Below are the code and all the weights of a small trained network. Each question names an input and a class and asks about switching units off, where a switched-off unit gives its printed mean instead of its output.

import numpy as np


def w(rows, s, z=0):
    codes = np.array(rows[::2]) - 128.0
    scale = np.full(codes.shape[1], s)
    scale[-1] = z or s
    return codes * scale


def f(y):
    return y / 2 * (1 + np.tanh(0.7978845608 * (y + 0.044715 * y**3)))


def log_softmax(a):
    a = a - a.max(-1, keepdims=True)
    return a - np.log(np.exp(a).sum(-1, keepdims=True))


def net(x, mask):
    res = np.array(x, float).reshape(1, 4) / 4 @ E
    y = f(res @ A[0][:, :-1].T + A[0][:, -1])
    res = res + np.where(mask, y, B[0][:, -1]) @ B[0][:, :-1]
    return log_softmax(res[-1] @ U[:, :-1].T + U[:, -1])


A, B = {}, {}
E = w([
[136,183,254,117,117,20,110,131,199,158],'x0',
[79,9,132,148,162,125,109,82,107,57],'x1',
[72,138,56,166,92,149,90,62,139,102],'x2',
[94,217,108,201,224,169,177,160,106,226],'x3',
],0.0083)
A[0] = w([
[99,109,1,189,133,204,145,150,78,103,128],'n1',
[145,196,110,132,168,162,202,203,126,236,117],'n2',
[134,202,143,159,117,120,142,163,149,163,50],'n3',
[119,100,108,122,77,126,104,57,138,66,134],'n4',
[118,141,36,137,142,170,134,75,62,145,156],'n5',
[200,103,119,36,139,138,189,182,92,108,159],'n6',
[118,93,43,163,131,204,154,117,34,109,250],'n7',
[151,168,90,137,100,162,130,162,159,186,80],'n8',
[114,143,83,169,163,167,140,138,90,187,204],'n9',
[114,102,75,111,71,105,41,80,153,82,241],'n10',
[151,135,70,135,59,154,144,116,145,139,97],'n11',
],0.0094,0.0022)
B[0] = w([
[106,98,190,179,132,94,84,215,145,179,251],'n1',
[87,96,96,109,132,208,105,91,195,95,235],'n2',
[113,109,141,168,127,110,92,153,136,158,173],'n3',
[122,150,107,134,98,192,118,108,186,113,204],'n4',
[69,74,155,183,161,167,74,122,175,152,211],'n5',
[157,147,147,70,74,72,167,127,89,121,171],'n6',
[117,100,193,130,141,94,115,183,114,179,253],'n7',
[115,103,113,167,181,184,118,145,151,116,163],'n8',
[106,101,111,181,174,244,122,111,150,126,205],'n9',
[96,147,140,104,109,137,122,107,157,90,223],'n10',
[96,108,135,163,129,160,110,118,150,106,151],'n11',
],0.011,0.012)
U = w([
[116,131,35,189,197,194,170,64,94,136,2],'0',
[59,73,177,194,168,183,96,173,157,185,112],'1',
[176,139,222,79,109,9,159,189,41,206,184],'2',
[127,153,95,2,88,180,153,67,134,49,196],'3',
],0.0075,0.0027)

Each question gives the input, the list of numbers given to net, and the class t.
The units are the neurons (one row each of A and B). Each row of codes is followed by its name. A weight is (code - 128) times the scale printed after its matrix; where a second scale follows, it is the last column's (A, B and U).
mask holds one flag per neuron, in row order. A switched-off neuron (its flag False) gives its mean, the last column of its row in B, instead of its output. The means were averaged over made-up inputs and are rounded, as every weight is.
A unit's drop is (log p(t) with every unit on - log p(t) with that unit switched off) / (log p(t) with every unit on - log p(t) with every unit switched off).
The circuit of an input: a set's keep is (log p(t) with only the set's units on - log p(t) with every unit switched off) / (log p(t) with every unit on - log p(t) with every unit switched off). Starting from all 11 units, units are removed one at a time, each time the one whose removal leaves the highest keep (on an exact tie, the one counted first), for as long as the keep stays at least 0.8.
units of the circuit, in order: the units of the circuit, biggest drop first
top k neurons: the k neurons with the biggest drops, biggest first
drop when u is switched off: that unit's drop, to one decimal
input [-1,-6,-3,2], class 0: top neuron => n1
input [8,-2,3,-2], class 2: units of the circuit, in order => n2, n9
input [-6,-6,-3,-5], class 2: units of the circuit, in order => n6, n2
input [8,-2,-1,-5], class 2: units of the circuit, in order => n2, n9
input [4,5,4,2], class 3: units of the circuit, in order => n1, n7, n5
input [7,7,7,3], class 3: drop when n7 is switched off => 0.1
input [-2,4,-6,-4], class 3: drop when n1 is switched off => 0.5
input [6,2,-3,-7], class 3: drop when n1 is switched off => 0.2
input [2,1,-2,-2], class 2: top 2 neurons => n2, n9
input [1,-1,-5,1], class 3: top 2 neurons => n1, n7
